Each row has a name. Each question is about the rows just above it. Places in a row count from 1.

[126 123 123 127 126 123]  (169)
[126  60 156 156  60  60]  (176)
[127 113 107 120  79  89]  (163)
[153 150 126 121 153 153]  (127)
[127  85 101 141  98 102]  (46)
[127 114 107 124  79  89]  (108)
[126 159 125  85 110  65]  (27)
[126 124 124  59 122  59]  (173)
Every place of [60] in (176): -> 2 5 6
Places of [153] in row (127): -> 1 5 6
At which places does (108) hold [124]? -> 4
Every place of [59] in (173): -> 4 6
Places of [121] in row (127): -> 4
At which places does (169) hold [123]? -> 2 3 6
Places of [124] in row (173): -> 2 3

[ 64 121 166 124 110 153 137 154 124 154 167 144 112 148 101  94  92 147
 126 147 180 144 137 159 167  85] -> (128)
[113  97 130 148 127  84 137 139  61 153 127  65 135 143 114 113 150 115
 113 135  86  94 131 144 111 117] -> (188)
[113  97 130 148 127  84  65 126  61 153 127  65 135 143 114 113 150 115
 115 135  86  94 135  65 111  65] -> (161)
[109 109 117  97 119  84 142 131 111 143 100  70 122 102 121 104 175 144
 109 116  96 133 156 127 100 155] -> (13)
[126 126 155 131 155 133 102 166 142 145 129 185 137  93 141 159 143 109
 104 138 157 155 159  85 104 135] -> (123)
[185 163 126 129 145 120 141 145  78 137 109 131 111 182  78  83 137 128
  78 129 139  89 120 139 146  99] -> (64)
[120  76 102 135 120 160 141 133 141 153 133 112 116 121  74  82 159 118
 144 106 106  94 154 129 181 128] -> (149)
[113  97 155 100 105  77 117 158 119 124 138 137 130 112 129  83  80 120
 135 156 187 126 106 157 138 156] -> (151)
[143 113 145 126  93 137 135 144 125  74 134 106 180 114 103 125 119 174
 137 128 155 171  95 131  93 143] -> (196)
[163 129 115 118 106 124 116 165 135 144 125 110 175 127 124 121 158 173
 115 136  87 108 157  71  95  96] -> (99)
[159  91 115 124 131 167  84 166 112 121 104 161 119 131 183 120 140 128
 120  90 109  99 108 161  98 118] -> (118)
Places of [166] in row (123): -> 8
Every place of [155] in (123): -> 3 5 22
Places of [96] in row (99): -> 26
Every place of [65] in (161): -> 7 12 24 26
At which places does (64) hold [78]? -> 9 15 19
Places of [127] in row (188): -> 5 11
At which places does (13) hold [155]? -> 26

[ 97 101 134 127 107 103 164 111 138 114 119 135 140 130 172 103 141 102
  95 125 103 120  94 168 165 170 143 114 111 128  96 103 115 124 198 120
 142 121 140 178 100 123 129 122 106 135 163 165 155 132 138 132 118  64
 112 153] = (45)
[146 114 130 110  78 104 148 120 126 142 105 142 148 122 172  98 140 108
 175 138 142 141  93 140 112 146 133  95 116 148 100 114 120 152 125 105
 142  97 130 169 148 125 120 132 128 147 124 161 204 148  69 136 153 117
 154 140] = (60)
[178 159 116  92 101 155  92 150 115 133 117  71 108 101 132 120 118  71
 214 168 185 135 106  72  91  90 135 114 129  71 133 142 126 157  63 145
 121  98  98 101 183 107 125 128 158 101  75 140 158 101  71 155  70 178
 159 119] = (132)
[136 101 130 119 122 187  76 159 122 103 149 114 113 145  85 161 101 145
 123 157 141 106 150  76 137  68 126 160 138  97 163 161 131 117 115 124
 117 140 113  74 143 128 145 116 148 122  89 113 124 111 171 133 119 167
 108 105] = (95)
Places of [136] in row (95): -> 1
Places of [122] in row (95): -> 5 9 46
Every place of [71] in (132): -> 12 18 30 51

[116 124 133 114 103 142 109 149 126 109 121 154 152 116  93  89 120 157
 148 157 129  93 106 105  84 122  73 150 113  64 156 141  93 139 103 121
 162 108 119 117 163 169 141 141 173 122 153  64] : (68)
[124 113 115 142 141  59 182 116 114 135 141 143 137 126 123 116 135 133
 147 155 119 125 155 117 123 122 161 145 124 114 105 137 129 142 182 133
 135 106 123 136 106 141 120 119 135 113 137 122] : (11)
[142 167  52 175  58 170 138 164 171 103  58 132 171  70  60 164 170 139
 118 103  47  58 129 173 112  52 138 134  80 133 110 128 110 145 147  83
 142  83  58 172 144  83  74 143 121 169  83 120] : (26)
Every place of [142] in (26): -> 1 37
At which places does (11) hold [106]? -> 38 41
Every place of [58] in (26): -> 5 11 22 39
Every place of [141] in (68): -> 32 43 44
At which places does (11) hold [141]? -> 5 11 42
At which places does (11) hold [135]? -> 10 17 37 45
Places of [93] in row (68): -> 15 22 33

[118 117 169 143 121  97  92 117 140 113 132 121 110 107  93 114 124 124
  99 117] -> (130)
[117 117 126 143 118 117 125 117 140 113 124 121 110 110  93 114 124 124
  99 110] -> (101)
[134 111 128 155 125 109  98 110 150 118 138 120 125 106  87 111 121 108
 109 118] -> (134)
[136 148 115 119 166 116 112 153 112 150 115 124 154 160 132 146 116 181
  90 138] -> (51)
[118 117 126 143 143  97  92 117 143 113 132 121 110 130 120 149 134 135
 114 139] -> (47)
At which places does (130) hold [124]? -> 17 18
Every place of [124] in (101): -> 11 17 18
Every place of [117] in (130): -> 2 8 20
Places of [135] in row (47): -> 18
Every place of [110] in (101): -> 13 14 20

[121 136 124 142 142 172 142 121 142] : (41)
[120  56 156 138 143  56  90  56 132] : (125)
[114 128 129 128 133 133 133 133 128] : (21)
[134 135 135 135 138  96 138 135 135] : (80)
Places of [143] in row (125): -> 5
Places of [128] in row (21): -> 2 4 9
Every place of [135] in (80): -> 2 3 4 8 9
Places of [142] in row (41): -> 4 5 7 9
Every place of [124] in (41): -> 3
Every place of [90] in (125): -> 7

[128 119 119 113 124  85 126 133 111 120 168 158 118 121 138 118 153 122
 123 117 122 101 132 142 118 120 125 126 154 136 140 138 160  80 121 118
 122 117 118 168 119 123] = (105)
[117 135 127 135 129 114 103 128 123 125 183 154 169 121 106 125 212 127
 126 126 126 116 121 100 123 105 179 122  85 205 138 110 164 110 126 102
 116 120 128 203 127 127] = (33)
[122 128 169 155 182  76 191 170 109 122 121 129 122 123 133 123 118 123
 107 128 174 103  76 104 124  72 118 116 100 127 130 101 119  80  76 185
 114 122 167 127 133 118] = (49)
[173 127 127 155 182  76 191 170 109 102 121 129 122 123 133 127 118 127
 107 128 174 103 156 104 124 124 118 116 100 127 127 101 119  80 168 185
 114 124 167 127 124 118] = (97)
Places of [168] in row (105): -> 11 40
At which places does (49) hold [123]? -> 14 16 18
Every place of [124] in (97): -> 25 26 38 41
Every place of [127] in (97): -> 2 3 16 18 30 31 40

[172 114  91  91  91  91]  (76)
[142 142 161 141  91 127]  (174)
[108 120 150  63 100 120]  (66)
[172 114 161 141  91 127]  (160)
[124 103 107 109 202  63]  (182)
[176 144 176 151  89 125]  (126)
[ 76 158 168 175 102 110]  (180)
[ 78  83 102  89 115 149]  (7)
[172 142 161 141 183 127]  (114)
At which places does (76) hold [91]? -> 3 4 5 6
Places of [176] in row (126): -> 1 3
At which places does (174) hold [142]? -> 1 2
Places of [175] in row (180): -> 4

[117 137 115 151 164] = (71)
[196 149 105 218 149] = (93)
[164 164 164 164 164] = (121)
[132 165 121  73 150] = (133)
[106 106 106 163 134] = (109)
Every place of [105] in (93): -> 3
At which places does (121) hold [164]? -> 1 2 3 4 5
Places of [106] in row (109): -> 1 2 3
Every place of [134] in (109): -> 5
At which places does (133) hold [73]? -> 4
At which places does (109) hold [163]? -> 4

[120 128 126 136 118 133 129 151 135 131 171 130 132 128 125 122 133 119
  63 123] : (54)
[161 177 138 134 135  97 138  70 134 123 109  59 144 175 124 124 137 133
 101 153] : (162)
[137 142 143 136 149 127 138 174 148 128 134 136 151 140 149 123 143 150
  81 131] : (88)
[170 172 119 131 115 155 136 206 137 124 144  65 118 163 121 127 108 133
 129 109] : (89)
[170 172 119 131 115 155 136 206 137 124 144  65 118 163 121 127 108 127
 105 162] : (112)
[111  94 128 127 123 122 127  71 113 130 129 161 125  96 140 135 119 113
  95 112] : (115)
[134 125 139 131 123 119 131 137 139 130  98 141 135 117 123 123 141 129
 194 124] : (103)
[117  91 121 127  96 127 110 133 129 132 122 146 110  92 120 125 120 137
 181 115] : (53)
[165 193 122 139 120 121 107 178 133 121 135  67 106 175  91 124 127 129
 133 140] : (16)
[146 150 130 134 134 121 134 178 129 129  94 109 129 149 133 134 134 108
 205 147] : (116)
[125 106 112 124 132 113 127  73 131 136 116 154 128 118 129 131 113 138
 109 122] : (96)
[101  41 129 122 116 145 136 134 126 127 148 212 144  75 156 129 121 128
 121 113] : (131)
At which places does (116) hold [134]? -> 4 5 7 16 17
Places of [133] in row (89): -> 18

[148  94 109  89 146  96 124 124 124 123 125 123] = (63)
[141 190 183 183  70 145 190 175 183 190 183 183] = (186)
[ 67 137  92 150  71  76 122 138  89  89 153 139] = (79)
[115  94 106  89 104 111  99 191 105 111  97  98] = (113)
[128 123 122 119 131 123 123 123 123 125 128 121] = (32)
[148  94 109  89 146  96  96 108 108 110 145 112] = (195)
[153  88 129  70 106 106  88  88 134 140  88  83] = (31)
[133 135 135 128 128 129 129 134 132 130 131 131] = (83)
[107 103 105 101 104 102 103 104 104 105 104 104] = (207)
[ 52 131  77 159 124  64 117 134  75  72 173 141] = (40)
[108 107 107 107 108 119 112 105 108 107 109 109] = (143)
[166  73 101  59 165  77  76  99  94 109 165 108] = (3)
Places of [123] in row (32): -> 2 6 7 8 9
Every place of [70] in (186): -> 5
Every place of [104] in (207): -> 5 8 9 11 12
Every place of [107] in (143): -> 2 3 4 10
Places of [190] in row (186): -> 2 7 10
Every place of [132] in (83): -> 9
Every place of [88] in (31): -> 2 7 8 11

[157 198 121 110 150 178 118 157 120 127 123] -> (100)
[115 199 106 107 160 156 117 134 111 134 134] -> (29)
[116 200 104 108 161 155 116 138 115 110 134] -> (177)
[100  91 105 117 113 141 112 104 118 156 108] -> (81)
[117 202 105 106 157 157 119 133 115 112 132] -> (62)
[114 125 124 110 119 133 117 117 116 132 117] -> (135)
[101 138 109 105 130 121 117  98 114 118 126] -> (87)
[150 122 131 160 144 104 153 138 150 117 158] -> (19)
[ 97 140 107 108 129 122 115 100 112 117 123] -> (22)
[136 134 137 133 131 114 139 134 138 111 137] -> (129)
Every place of [157] in (100): -> 1 8
Every place of [134] in (29): -> 8 10 11

[174 143 163 131 155 135  61 174] = (36)
[105 117 108  96  94 117 117  85] = (146)
[166 100  81 166  81 139 166  79] = (70)
[166 100  81  95 165 139 122  79] = (106)
[ 86  86  85  82  86  86  85 173] = (120)
At which places does (120) hold [86]? -> 1 2 5 6
Every place of [122] in (106): -> 7
Every place of [117] in (146): -> 2 6 7
Places of [81] in row (70): -> 3 5

[190  57 125 141 195 203  94 101 138]  (77)
[126 123 210 214 166  74  83  79 143]  (122)
[135  55  42 149 100  44  54 151 175]  (148)
[ 91  49 126 129 203  64  69  87 122]  (111)
[142  95 102 168  87 156  88  77  90]  (28)
[161 161  44 161 118  86  43 161 187]  (136)
[185  62  62 184 184  62 184 184  62]  (107)
At which places does (107) hold [62]? -> 2 3 6 9
Every place of [184] in (107): -> 4 5 7 8
At which places does (28) hold [90]? -> 9
Every place of [161] in (136): -> 1 2 4 8
At which places does (77) hold [57]? -> 2

[117 108  90 113 137 131  77  77 139  82 129 131 135 139  77 145 139 104
  77 104  99  88 170 115 133 105  99 102  99 119  99 132  91 134 101]  (58)
[113 139 125  76 133 138 130  64 143 107 126 148 139 130 135 134 140 138
 123  95 135 109 157 134 125 126 128 155 162 137 144 126 121 126  71]  (44)
[110 107  73 124 124 125 109  75  99  73 117 116 113 141  47 115 107 124
 129 122  44  99 110 110 123 138  67  95 114  78  92 110  71 133 102]  (57)
Places of [139] in row (58): -> 9 14 17
Every place of [110] in (57): -> 1 23 24 32
Places of [121] in row (44): -> 33
Places of [123] in row (57): -> 25
Places of [107] in row (57): -> 2 17
Every place of [77] in (58): -> 7 8 15 19

[122 105 114 104  98 105 109 113 129  99 128 116 129 109 116 119 123 126
 117  98 116 129 118 127 112 111 127 121 110  98 116 116 119 114 116  95
 103 125 123 130 123 121 114 100  96 113 127 121 127 106 108 118 100 109
 116  96 123 101]  (59)
[110 109 117 121 101 105 110 102 115  97  96 107 103 120 111  96 122 121
 117 124 126 123 100  97 129  86 121 113 107 103 130 102 103 124  93  78
 110 105 123 131 102 126  99 112 105 122 129 129 140 112 114 129 119 105
 107 114 100  95]  (18)
[124 101 109  91  88 102 107 115 136  92 145 124 141 104 115 128 127 133
 113  81 114 134 121 143 113 116 122 125 110  89 113 104 108 109 114  89
  91 134 122 136  90 122 116  87  84 109  93 122 125  98 103 115  86 106
 117  78 115  98]  (144)
[148  88 108  71  75  93 109 124 167  69 182 146  80 100 129  80 144 150
 118 118 119 157 139 178 118 130 134 140 114  72 119 105 118 113 116  74
  78 163 140 162  80 139 125  78  60 114  79 135 137  84 103 127  69 109
 127 117 124  86]  (152)
[121 123 122 122 119 124 121 120 122 121 123 120 120 121 119 121 122 121
 121 121 120 119 117 120 128 121 120 124 123 118 120 120 121 120 123 120
 119 123 117 120 116 118 119 117 120 122 122 122 121 121 122 121 121 119
 117 118 118 122]  (154)
[118 107 113 111 108 112 111 114 117 112 120 115 118 109 112 117 114 116
 112 106 111 115 115 119 114 116 113 115 113 108 110 111 112 110 116 113
 108 118 112 114 107 112 114 107 108 111 113 113 112 110 110 111 111 112
 114 106 113 112]  (37)
[127 125 126 129 137 132 131 126 132 126 135 134 134 132 134 134 134 127
 130 131 131 127 129 132 126 130 127 131 132 132 130 136 132 129 128 127
 134 132 132 134 136 127 137 129 133 127 132 124 127 128 130 130 130 128
 129 125 133 131]  (85)
[121 121 112 105 108 119 112 120 108 127 117 105 110 103 102 119 102 108
 106 104 103 103 112 119 121 128 108 111 116 110  97 110 114  99 125 135
 104 116  94  92 105 101 109 105 111 110 129 105  91 111 110  99 104 115
 110 109 111 126]  (102)
Places of [123] in row (59): -> 17 39 41 57
Places of [111] in row (37): -> 4 7 21 32 46 52 53
At which places does (59) hold [127]? -> 24 27 47 49
At which places does (152) hold [118]? -> 19 20 25 33
Places of [116] in row (59): -> 12 15 21 31 32 35 55
At which places does (18) hold [129]? -> 25 47 48 52

[ 71 112 166 166  71  71] -> (23)
[108 122  88 108 108 175] -> (124)
[119 111 119 111 111 120] -> (72)
[ 70 120 189 185 160  37] -> (38)
Every place of [71] in (23): -> 1 5 6
At which places does (124) hold [108]? -> 1 4 5
Every place of [111] in (72): -> 2 4 5
At which places does (23) hold [166]? -> 3 4
Every place of [160] in (38): -> 5

[146 150 176 103 135  80 176 138 169 135 145  59 121 104 140 138  38 161
 157 142 159 149 145 144 162 159 112  98  94  92 160 195 107 145 127 123
 135 145 163] -> (34)
[151 112 129 159 118 162 116 184 133  74 138 178 162 139 145 123 124 118
 126 126  92  72  83  77 116 178 182 141 102  87 178 104 178 113 114 131
 178 126 160] -> (9)
[153 109  88 169 170 180 169 157 105 107 155 130  88 169 177 115 192  88
 114 151  98 103 107  69 146 135 157 147  69 169 155 101 118 177  72 111
  69 122 118] -> (98)
Every place of [178] in (9): -> 12 26 31 33 37
Every place of [103] in (98): -> 22
Every place of [92] in (9): -> 21
At which places does (98) hold [177]? -> 15 34
At which places does (34) hold [145]? -> 11 23 34 38
Every place of [169] in (98): -> 4 7 14 30

[141 129  96 135 143 116 122 137 118 111 163 128]  (42)
[114 121 144 136 113 128 121 186 137 124  88 119]  (48)
[148 122 112 148 122 122 111 148 122 148 148 149]  (61)
[ 86 145 161  58 180 139 185 143  86 193 133 121]  (74)
At which places does (74) hold [185]? -> 7
Places of [148] in row (61): -> 1 4 8 10 11
At which places does (61) hold [122]? -> 2 5 6 9

[156 155 156 156] : (43)
[123 123 124 123] : (92)
[213 156 127 139] : (39)
[189 156 129 122] : (82)
Every place of [155] in (43): -> 2
Places of [123] in row (92): -> 1 2 4
At which places does (43) hold [156]? -> 1 3 4

[108 100 165 146] = (147)
[117 144 136  82] = (73)
[ 63 136 149 186] = (165)
[129 129 130 129] = (20)
[147 147 114 114] = (91)
[138 144  82  82] = (55)
[100 100 115 100] = (14)
Every place of [82] in (55): -> 3 4
Every place of [129] in (20): -> 1 2 4
Every place of [100] in (14): -> 1 2 4
At which places does (91) hold [114]? -> 3 4

[127 131 127 126 131 125 130] -> (50)
[124 132 112 131 112 132 142] -> (139)
[139 133 130 128 208 115 111] -> (12)
[125 122 126 131 122 129 129] -> (117)
At which places does (50) hold [126]? -> 4
Every place of [131] in (117): -> 4
At which places does (117) hold [129]? -> 6 7
At which places does (139) hold [132]? -> 2 6
Every place of [127] in (50): -> 1 3

[ 59 116 188 181  69  56  94 188  75  61 200  93 172  53 195 199  75  59]  (171)
[156 107  77  74  75  67 206  75  43  96  75  65 174 139  75 164 146  58]  (6)
[ 62 114 195 182 195 150 136 192 154  66 191 185 117  73 171 158 162 157]  (52)
[ 81 136 126 120 124 145  55 187 142 134 148 117 210  99 186 194  67 141]  (35)
[122  94 128 129 112 118  92 176 137 182 142 119 160 122 175 133  88 122]  (164)
[108 110 198 186 176 154  70 173 170 165 172 199  78 126 190  79  97 179]  (67)
[ 87 139 184 180 117 118 199 144 125  65 183 136  61  49 102 111 208 116]  (140)
[102 123  77  76 145 125 167  65 127 100  72 109 172  91  74 169 193 124]  (10)
[ 51 169 192 197 156 145 134 194 154  59 174 181 166  66 185 203 141 165]  (178)
Places of [122] in row (164): -> 1 14 18
Places of [75] in row (6): -> 5 8 11 15

[124 157  88 139 114 140 132 116 117  97 108 155 117 118 117 131 117  97
 153 168 117 151 122 122 114 150  80  80  96 168 140 141 140 100 117 138
 131 154 153 102 131 106 134  84 147 119  91 137 150 165 117 121 180  96
 103 149 141 146 149]  (30)
[142  68 151 125 135  94 114 126 155 138 149 150 103 148 109 106 132 121
 135  87  89 147 105 125 141 147 142 144 163 142 109 159 135 153 108 153
 135 118 142 108 144 122 140 135 141 105 137 109 125 132 122 137 145 134
 152  84  84 104 154]  (141)
[139  59 165 125 140 101 119 117 167 140 160 144 101 157 111  96 138 131
 143  87  91 147 113 132 147 148 149 146 165 140  99 166 140  91 105 161
 145 119 142 112 155 127 133 141 140  99 153 119 133  91 125 141 145 135
 151  84  91 102 159]  (25)
[102 120 133 113 137 160 127  92 160 111 141 113 126 137 106  94 168 141
 155 107 123 141 150 144 128 150 107  85  95 129 108 131 143 104 150 159
 120 158 122 116 156 128  94  99 126  99 131 158 151 169 131 124 157 152
 116 133 133 115 154]  (17)
[139  59 165 125 140 101 130 117 167 140 160 144 101 157 111  96 138 131
 143  87  91 147 113 132 147 148 149 146 165 140  99 166 140 123 105 161
 145 119 142 112 155 127 133 141 140  99 153 119 133 141 125 141 145 135
 151  84  85 161  99]  (24)
Every place of [150] in (17): -> 23 26 35
At which places does (30) hold [131]? -> 16 37 41
At which places does (141) hold [153]? -> 34 36
Every place of [91] in (25): -> 21 34 50 57
At which places does (17) hold [116]? -> 40 55

